Here is a tiny trained network, its code and every weight. The questions are about switching its units off for an input and a class, where a switched-off unit gives its printed mean instead of its output.

import numpy as np


def w(rows, s, z=0):
    codes = np.array(rows[::2]) - 128.0
    scale = np.full(codes.shape[1], s)
    scale[-1] = z or s
    return codes * scale


def norm(h):
    return h / np.sqrt((h * h).mean(-1, keepdims=True) + 1e-5)


def f(y):
    return np.maximum(y, 0)


def log_softmax(a):
    a = a - a.max(-1, keepdims=True)
    return a - np.log(np.exp(a).sum(-1, keepdims=True))


def net(x, mask):
    res = np.array(x, float).reshape(1, 8) / 4 @ E
    u = 0
    for l in range(2):
        y = f(norm(res) @ A[l][:, :-1].T + A[l][:, -1])
        res = res + np.where(mask[u : u + 6], y, B[l][:, -1]) @ B[l][:, :-1]
        u += 6
    return log_softmax(norm(res)[-1] @ U[:, :-1].T + U[:, -1])


A, B = {}, {}
E = w([
[47,123,173,181,89,202,120,122,142,4],'x0',
[10,245,229,173,208,86,191,163,154,46],'x1',
[172,163,129,147,174,149,199,179,159,176],'x2',
[72,2,60,109,157,77,123,145,135,57],'x3',
[120,172,193,204,55,213,43,15,241,120],'x4',
[91,148,121,39,220,88,149,187,190,119],'x5',
[80,103,159,85,149,130,59,161,93,94],'x6',
[195,141,163,97,32,119,142,87,166,99],'x7',
],0.0042)
A[0] = w([
[212,83,94,85,137,70,85,111,198,214,213],'0.n1',
[146,126,114,2,132,173,36,126,66,223,92],'0.n2',
[75,9,50,72,172,74,116,193,63,63,168],'0.n3',
[93,147,166,52,159,57,137,163,131,112,63],'0.n4',
[127,113,190,128,53,209,68,46,150,105,2],'0.n5',
[189,69,112,61,28,38,193,132,135,19,162],'0.n6',
],0.0094,0.0024)
B[0] = w([
[134,91,169,68,159,203,147,90,81,207,220],'0.n1',
[172,143,155,195,125,115,186,184,64,220,206],'0.n2',
[153,41,132,129,114,178,95,103,122,228,245],'0.n3',
[116,191,93,150,194,122,173,120,95,121,177],'0.n4',
[137,160,121,146,75,93,60,72,177,68,221],'0.n5',
[115,111,165,125,165,157,120,110,98,254,197],'0.n6',
],0.0077,0.011)
A[1] = w([
[81,103,143,160,160,106,122,156,76,89,219],'1.n1',
[190,145,137,148,99,145,172,79,123,122,199],'1.n2',
[104,114,126,78,85,93,121,184,144,123,87],'1.n3',
[70,9,79,122,188,130,127,160,136,121,162],'1.n4',
[214,114,105,162,102,139,149,114,89,237,252],'1.n5',
[107,134,60,151,117,132,109,108,190,97,88],'1.n6',
],0.013,0.0025)
B[1] = w([
[172,128,81,8,192,88,142,123,136,211,143],'1.n1',
[73,41,70,55,158,161,139,83,178,163,164],'1.n2',
[110,138,83,134,157,153,126,137,131,119,128],'1.n3',
[180,150,143,71,108,164,128,110,36,254,162],'1.n4',
[89,39,98,44,178,175,148,137,43,244,254],'1.n5',
[159,131,148,116,76,150,99,104,131,151,147],'1.n6',
],0.0061,0.022)
U = w([
[82,217,131,111,197,90,205,187,166,69,113],'0',
[167,90,112,176,65,80,160,235,114,23,3],'1',
[113,137,143,154,2,164,63,55,219,46,91],'2',
[128,60,110,68,137,179,154,135,70,249,223],'3',
],0.0074,0.0029)

Each question gives the input, the list of numbers given to net, and the class t.
The units are the neurons (one row each of A and B). Each row of codes is followed by its name. A weight is (code - 128) times the scale printed after its matrix; where a second scale follows, it is the last column's (A, B and U).
mask holds one flag per neuron, layer by layer. A switched-off neuron (its flag False) gives its mean, the last column of its row in B, instead of its output. The means were averaged over made-up inputs and are rounded, as every weight is.
A unit's drop is (log p(t) with every unit on - log p(t) with that unit switched off) / (log p(t) with every unit on - log p(t) with every unit switched off).
The circuit of an input: a set's keep is (log p(t) with only the set's units on - log p(t) with every unit switched off) / (log p(t) with every unit on - log p(t) with every unit switched off). Starting from all 12 units, units are removed one at a time, each time the one whose removal leaves the highest keep (on an exact tie, the one counted first), for as long as the keep stays at least 0.8.
units of the circuit, in order: the units of the circuit, biggest drop first
k most important neurons: the k neurons with the biggest drops, biggest first
top k neurons in layer l: the k neurons of layer l with the biggest drops, biggest first
drop of u: that unit's drop, to one decimal
input [7,7,6,2,-1,4,-2,7], class 0: units of the circuit, in order => (1.n5, 0.n3)
input [1,7,-1,6,3,7,-7,2], class 0: units of the circuit, in order => (1.n5, 0.n3, 0.n1)
input [2,7,-2,-2,2,-1,-6,-8], class 0: units of the circuit, in order => (1.n5, 0.n3, 0.n1)
input [-5,8,-7,-4,7,2,-1,-6], class 0: 3 most important neurons => (1.n5, 0.n3, 0.n5)
input [1,6,-7,-7,-1,-5,3,-6], class 0: units of the circuit, in order => (1.n5, 0.n3, 0.n1, 0.n6)
input [7,7,-3,-5,5,7,-2,-5], class 0: units of the circuit, in order => (1.n5, 0.n3)
input [2,8,5,-7,-1,-8,5,5], class 2: 3 most important neurons => (1.n5, 0.n3, 0.n2)
input [-6,4,1,-2,8,6,3,-1], class 0: 2 most important neurons => (0.n3, 1.n5)
input [7,-8,4,0,8,-6,6,1], class 2: top neuron in layer 0 => (0.n5)
input [7,-6,1,-7,6,-4,-5,-7], class 2: drop of 0.n1 => 0.0
input [6,8,-7,-6,-1,3,-4,-4], class 0: drop of 1.n5 => 0.3
input [0,7,0,-4,-2,8,-6,-4], class 0: drop of 1.n5 => 0.2
